Below are the code and all the weights of a small trained network. Each question names an input and a class and asks about switching units off, where a switched-off unit gives its printed mean instead of its output.

import numpy as np


def w(rows, s, z=0):
    codes = np.array(rows[::2]) - 128.0
    scale = np.full(codes.shape[1], s)
    scale[-1] = z or s
    return codes * scale


def f(y):
    return np.maximum(y, 0)


def log_softmax(a):
    a = a - a.max(-1, keepdims=True)
    return a - np.log(np.exp(a).sum(-1, keepdims=True))


def net(x, mask):
    res = np.array(x, float).reshape(1, 7) / 4 @ E
    y = f(res @ A[0][:, :-1].T + A[0][:, -1])
    res = res + np.where(mask, y, B[0][:, -1]) @ B[0][:, :-1]
    return log_softmax(res[-1] @ U[:, :-1].T + U[:, -1])


A, B = {}, {}
E = w([
[97,66,109,88,173,101,184,141,1,172,139,142],'x0',
[236,43,116,178,142,104,59,184,122,206,104,67],'x1',
[132,112,81,61,31,127,190,179,120,113,141,53],'x2',
[239,163,207,51,245,185,99,169,159,56,167,75],'x3',
[138,124,129,127,129,115,134,130,134,108,124,138],'x4',
[107,129,141,148,135,135,137,134,122,130,125,106],'x5',
[131,173,166,129,139,82,192,225,196,224,153,181],'x6',
],0.0091)
A[0] = w([
[38,208,194,78,164,192,176,84,127,109,114,135,25],'n0',
[178,93,251,37,184,214,128,174,131,79,225,88,164],'n1',
[185,81,131,139,141,106,141,118,151,176,133,89,10],'n2',
[203,69,174,194,160,238,112,164,117,210,52,61,157],'n3',
[93,95,134,74,195,70,168,129,44,140,175,141,27],'n4',
[87,199,102,93,137,159,141,127,93,114,192,165,47],'n5',
[149,101,102,121,169,108,145,165,42,139,154,154,27],'n6',
[108,86,94,103,132,212,64,24,111,65,97,71,77],'n7',
[136,147,198,173,197,132,92,66,108,143,173,205,255],'n8',
[62,119,137,87,113,152,144,66,133,82,124,142,67],'n9',
[174,197,175,206,50,136,89,98,205,118,144,88,64],'n10',
[147,27,127,147,128,50,71,119,125,130,99,78,29],'n11',
[109,154,195,110,128,102,159,216,183,176,172,190,38],'n12',
[158,68,140,126,183,104,184,98,49,139,129,137,184],'n13',
[109,76,101,116,136,169,87,131,93,64,99,134,9],'n14',
[123,116,114,1,90,156,182,182,145,90,187,49,185],'n15',
],0.0081,0.0079)
B[0] = w([
[89,166,146,68,134,96,67,200,167,93,165,167,178],'n0',
[34,44,135,161,116,127,166,62,85,191,192,163,248],'n1',
[103,140,203,114,178,121,27,212,151,155,134,185,150],'n2',
[103,125,50,78,151,108,122,182,132,85,183,175,227],'n3',
[161,99,152,143,127,243,56,61,184,111,127,110,169],'n4',
[97,114,121,77,176,132,87,169,144,131,192,177,157],'n5',
[126,124,115,137,121,242,93,145,170,93,138,134,155],'n6',
[169,134,138,105,185,168,206,191,74,213,76,159,194],'n7',
[103,143,18,96,116,81,142,118,102,139,117,1,226],'n8',
[117,88,124,114,159,92,92,176,156,151,142,163,164],'n9',
[119,119,101,200,120,179,146,70,217,106,108,129,185],'n10',
[64,174,159,90,139,84,65,167,138,134,129,201,169],'n11',
[188,147,151,183,230,174,134,171,28,190,55,139,190],'n12',
[110,154,45,190,141,161,174,103,222,116,163,110,199],'n13',
[185,148,220,122,228,144,178,157,110,178,65,177,145],'n14',
[71,150,55,96,176,111,119,116,122,113,97,67,236],'n15',
],0.0088,0.014)
U = w([
[176,153,160,130,182,172,166,175,89,154,77,162,62],'0',
[127,148,143,79,134,106,66,172,155,90,168,196,30],'1',
[147,136,130,150,124,250,108,105,199,83,139,122,45],'2',
[144,143,106,111,113,108,165,130,122,119,142,121,255],'3',
[86,81,146,160,60,97,146,87,80,166,150,185,114],'4',
[144,143,107,112,120,115,151,141,118,103,136,111,233],'5',
[141,150,98,84,121,90,136,143,115,114,118,25,55],'6',
[171,136,151,114,103,62,149,101,67,51,135,87,143],'7',
],0.012,0.0095)

Each question gives the input, the list of numbers given to net, and the class t.
The units are the neurons (one row each of A and B). Each row of codes is followed by its name. A weight is (code - 128) times the scale printed after its matrix; where a second scale follows, it is the last column's (A, B and U).
mask holds one flag per neuron, in row order. A switched-off neuron (its flag False) gives its mean, the last column of its row in B, instead of its output. The means were averaged over made-up inputs and are rounded, as every weight is.
A unit's drop is (log p(t) with every unit on - log p(t) with that unit switched off) / (log p(t) with every unit on - log p(t) with every unit switched off).
The circuit of an input: a set's keep is (log p(t) with only the set's units on - log p(t) with every unit switched off) / (log p(t) with every unit on - log p(t) with every unit switched off). Starting from the 12 units with the biggest drops (on a tie, the unit counted first), units are removed one at a time, each time the one whose removal leaves the highest keep (on an exact tie, the one counted first), for as long as the keep stays at least 0.8.
circuit, biggest first: the units of the circuit, biggest drop first
unit that matters most: the unit with the biggest drop
top k neurons: the k neurons with the biggest drops, biggest first
drop when u is switched off: that unit's drop, to one decimal
input [5,-7,-5,1,-5,-6,5], class 1: circuit, biggest first => [n0]
input [-7,4,4,-6,5,-4,4], class 2: top 2 neurons => [n1; n10]
input [0,3,-7,0,4,-3,6], class 6: top 3 neurons => [n8; n7; n1]
input [5,-6,-6,7,-7,-1,4], class 3: circuit, biggest first => [n8; n1]
input [5,-1,-6,-3,-7,7,4], class 3: top 3 neurons => [n8; n15; n1]
input [3,-3,-1,-4,0,-2,-6], class 0: top 2 neurons => [n7; n1]
input [5,-7,1,5,-4,-1,-2], class 1: top 3 neurons => [n0; n5; n9]
input [7,-3,-8,2,-4,2,0], class 6: top 2 neurons => [n8; n10]
input [7,-3,-5,6,-6,2,-5], class 2: top 3 neurons => [n4; n13; n6]
input [-8,8,3,3,1,1,1], class 1: top 2 neurons => [n3; n2]
input [4,-7,-2,0,1,-3,-3], class 1: top 2 neurons => [n0; n5]
input [-4,-7,-6,5,0,7,-7], class 0: top 3 neurons => [n7; n14; n3]
input [3,0,-2,-6,-1,7,-8], class 0: top 3 neurons => [n7; n1; n14]
input [-1,-5,-8,-2,5,0,6], class 6: top 3 neurons => [n8; n7; n1]
input [-1,3,4,2,4,1,5], class 0: top 2 neurons => [n8; n12]
input [-1,-4,-5,5,-4,-8,3], class 5: circuit, biggest first => [n8]
input [3,4,-4,-7,-6,-1,-7], class 0: circuit, biggest first => [n7; n1]
input [8,2,6,7,4,2,1], class 2: top 2 neurons => [n4; n6]
input [3,7,-8,5,0,-6,-5], class 6: top 2 neurons => [n8; n0]
input [-4,8,0,1,0,3,5], class 1: unit that matters most => n3
input [5,-8,-3,7,1,6,-5], class 1: drop when n4 is switched off => 0.1
input [2,1,-3,7,-5,0,4], class 4: drop when n1 is switched off => 1.2
input [-5,-1,-3,2,7,8,8], class 0: drop when n12 is switched off => 2.7
input [5,-5,3,-5,-6,6,-5], class 3: drop when n12 is switched off => 0.9
